[[  2 -15  37 -46  43  34 -50  53 -25   6  60  -3   0]
 [-22  13   8 -30 -21 -43  -8  17 -17  -4 -11  31 -12]
 [-64  -5  -5 -48 -21  20   3   6 -10 -51  40 -60  -6]]
=>
[[  0   2 -15  37 -46  43  34 -50  53 -25   6  60  -3]
 [-12 -22  13   8 -30 -21 -43  -8  17 -17  -4 -11  31]
 [ -6 -64  -5  -5 -48 -21  20   3   6 -10 -51  40 -60]]

[[ 35 -17 -18  60]
 [  6   7  12   4]
 [ 10 -25 -11   5]]
=>
[[ 60  35 -17 -18]
 [  4   6   7  12]
 [  5  10 -25 -11]]

[[-13 -19  18  22]
 [ -6 -48 -13  12]
 [ -5 -20  40 -28]
 [-17 -29  28 -23]
 [  5   8 -15  -7]
 [ 15 -11  55 -34]
 [ 32 -34   2 -36]
 [ 28 -12  13 -40]
 [-10  30  12  34]]
=>
[[ 22 -13 -19  18]
 [ 12  -6 -48 -13]
 [-28  -5 -20  40]
 [-23 -17 -29  28]
 [ -7   5   8 -15]
 [-34  15 -11  55]
 [-36  32 -34   2]
 [-40  28 -12  13]
 [ 34 -10  30  12]]

[[ 31  17  13  -4  41  33  38  48]
 [  2  -8 -34  13 -27 -33 -60 -46]
 [-39 -21   0 -11  -1 -27 -12 -18]]
=>
[[ 48  31  17  13  -4  41  33  38]
 [-46   2  -8 -34  13 -27 -33 -60]
 [-18 -39 -21   0 -11  -1 -27 -12]]

[[-38 -22  49 -50]
 [-37 -12  49 -46]]
=>
[[-50 -38 -22  49]
 [-46 -37 -12  49]]

[[ 23  -5  18 -27  13]
 [ 23  14  -5  -3 -12]
 [ 14  -7 -13  -6 -10]
 [ 23 -26  30 -21 -45]
 [ 25   8  24 -55   3]
 [  0   0  23   0 -15]
 [ 36 -20   9 -18  -3]
 [ 20  -8  25 -13 -33]
 [ 29 -15  -3 -13 -11]
 [  9 -30  14   8   2]]
=>
[[ 13  23  -5  18 -27]
 [-12  23  14  -5  -3]
 [-10  14  -7 -13  -6]
 [-45  23 -26  30 -21]
 [  3  25   8  24 -55]
 [-15   0   0  23   0]
 [ -3  36 -20   9 -18]
 [-33  20  -8  25 -13]
 [-11  29 -15  -3 -13]
 [  2   9 -30  14   8]]

[[ 24 -13  21  15  32  25  16  34  10  38  14  22  -1  29  27  57]
 [ -6  23  -4  21  19 -17 -20  -6 -28  10  37 -32 -22 -42 -43 -38]
 [ 25  29  43  -7  11  48  18  -3  46  31  23   9  14  22  37  15]
 [-38 -18 -13  13 -50 -21 -11 -17 -37  10   9 -10  -9   0 -29 -37]
 [-36  21   4   9  -2 -54 -10 -38 -40  12 -18  -6 -29 -25 -13  14]
 [  8  -1  10  -2 -23  47 -42  -7  25 -61   7  -9 -40  -2 -58 -27]]
=>
[[ 57  24 -13  21  15  32  25  16  34  10  38  14  22  -1  29  27]
 [-38  -6  23  -4  21  19 -17 -20  -6 -28  10  37 -32 -22 -42 -43]
 [ 15  25  29  43  -7  11  48  18  -3  46  31  23   9  14  22  37]
 [-37 -38 -18 -13  13 -50 -21 -11 -17 -37  10   9 -10  -9   0 -29]
 [ 14 -36  21   4   9  -2 -54 -10 -38 -40  12 -18  -6 -29 -25 -13]
 [-27   8  -1  10  -2 -23  47 -42  -7  25 -61   7  -9 -40  -2 -58]]

[[ -7  30  -7 -23 -25  43   2   5 -17]
 [-43  -5 -40 -64  43 -12 -57  17 -40]
 [-29  18   2 -32  37  -3 -56  32 -50]
 [ 65 -13  39  40 -21 -11  29 -20  27]
 [  4 -42 -63 -17  60 -63 -39 -12  16]
 [ 10  18  34 -16 -10   5   0 -25  -1]
 [-51   6   2   0 -22  34  -4  33 -33]]
=>
[[-17  -7  30  -7 -23 -25  43   2   5]
 [-40 -43  -5 -40 -64  43 -12 -57  17]
 [-50 -29  18   2 -32  37  -3 -56  32]
 [ 27  65 -13  39  40 -21 -11  29 -20]
 [ 16   4 -42 -63 -17  60 -63 -39 -12]
 [ -1  10  18  34 -16 -10   5   0 -25]
 [-33 -51   6   2   0 -22  34  -4  33]]

[[-41  49 -51 -29 -52  11 -54  33]
 [-43  18 -42  60  17  62 -39 -44]]
=>
[[ 33 -41  49 -51 -29 -52  11 -54]
 [-44 -43  18 -42  60  17  62 -39]]
---
[[-34 -15]
 [-33 -49]
 [  3   7]
 [-19 -24]
 [-14  -1]]
=>
[-15 -33]

[[ 8 61]
 [ 9 56]]
=>
[61  9]

[[-27  39]
 [ -7  26]
 [-53  59]]
=>
[39 -7]

[[-13  17 -26 -54]
 [ -5   5  -6 -15]
 [ 11   1 -43 -11]
 [ -7   4 -27 -11]]
=>
[-54  -6   1  -7]

[[ 14  11 -53  53  20]
 [ -6 -23 -23  23  29]
 [ -2 -38 -41  29  34]
 [ -6  12  55 -44 -28]]
=>
[ 20  23 -41  12]

[[55 29]
 [54 28]
 [56 30]]
=>
[29 54]
---
[[ 12  32]
 [-62 -14]
 [-24  43]
 [-24 -32]]
=>
[[ 12]
 [-62]
 [-24]
 [-24]]

[[  3  -9  -5  19  -4   2 -19]
 [  2  22   5 -31 -17   3 -14]
 [  9  -6  10 -15  17   3   0]
 [ 15   9  26  10   9  -9 -13]
 [ 10  13 -16   9 -11  17   6]
 [  2   0 -54 -21   7 -18  -1]
 [-10  -3 -14 -28   0  30  -7]]
=>
[[  3  -5  -4 -19]
 [  2   5 -17 -14]
 [  9  10  17   0]
 [ 15  26   9 -13]
 [ 10 -16 -11   6]
 [  2 -54   7  -1]
 [-10 -14   0  -7]]

[[-25 -58  -3 -57 -19 -14 -15]
 [ 35  39  35  38  34  39  33]]
=>
[[-25  -3 -19 -15]
 [ 35  35  34  33]]

[[-34 -57 -30]
 [ 16  31   2]
 [ 40  22   3]
 [  4 -32   9]
 [ 27  20  16]
 [-12 -18  -2]
 [  1 -21 -24]
 [ -8   2  -3]]
=>
[[-34 -30]
 [ 16   2]
 [ 40   3]
 [  4   9]
 [ 27  16]
 [-12  -2]
 [  1 -24]
 [ -8  -3]]

[[-20  -4 -21  -6 -28 -39 -21  -8  36 -12]
 [ 25  11  46 -13   2  48  15 -13   7 -11]
 [ 15 -27 -23  11   3  55  -8 -24  29  -1]
 [ 40  36  29 -28  -8  35  30   4   6 -14]
 [-19 -22  15  -1  30 -28 -37 -27  -7 -19]
 [-29 -14 -18  30   4  44 -14 -14  29   4]
 [ 11  26 -46 -10 -29  14  31   2  36   1]
 [ 18  26  46 -30  30  23  23 -12   1  12]]
=>
[[-20 -21 -28 -21  36]
 [ 25  46   2  15   7]
 [ 15 -23   3  -8  29]
 [ 40  29  -8  30   6]
 [-19  15  30 -37  -7]
 [-29 -18   4 -14  29]
 [ 11 -46 -29  31  36]
 [ 18  46  30  23   1]]

[[-13 -11  -1 -10 -57  15 -23  19]
 [  3  30 -42 -11  17  24 -15 -14]
 [ -9   5 -19  -2 -29  17 -25   9]
 [-11  -9 -10  -3 -56  18 -29  21]
 [ -8  -4 -18   1 -45  19 -30  18]
 [  2  11 -20  -2  -7  21 -13  11]
 [ -8   0 -19   0 -38  18 -28  14]]
=>
[[-13  -1 -57 -23]
 [  3 -42  17 -15]
 [ -9 -19 -29 -25]
 [-11 -10 -56 -29]
 [ -8 -18 -45 -30]
 [  2 -20  -7 -13]
 [ -8 -19 -38 -28]]

[[-21 -37 -32  -5 -24  18  21  -3 -38 -18   5  32 -31   9  26  19]
 [-17 -40 -41  -3 -31  11  49   4 -32  11  25  -3 -13   2  -2  13]
 [-21 -37 -31  -5 -24  18  19  -3 -38 -19   4  33 -32  10  28  19]
 [ -4 -21 -27   1 -20  -3  54  10  -6  40  35 -39  15  -8 -32  -2]
 [-21 -34 -28  -6 -21  18  13  -5 -37 -23   0  38 -33  10  31  19]]
=>
[[-21 -32 -24  21 -38   5 -31  26]
 [-17 -41 -31  49 -32  25 -13  -2]
 [-21 -31 -24  19 -38   4 -32  28]
 [ -4 -27 -20  54  -6  35  15 -32]
 [-21 -28 -21  13 -37   0 -33  31]]
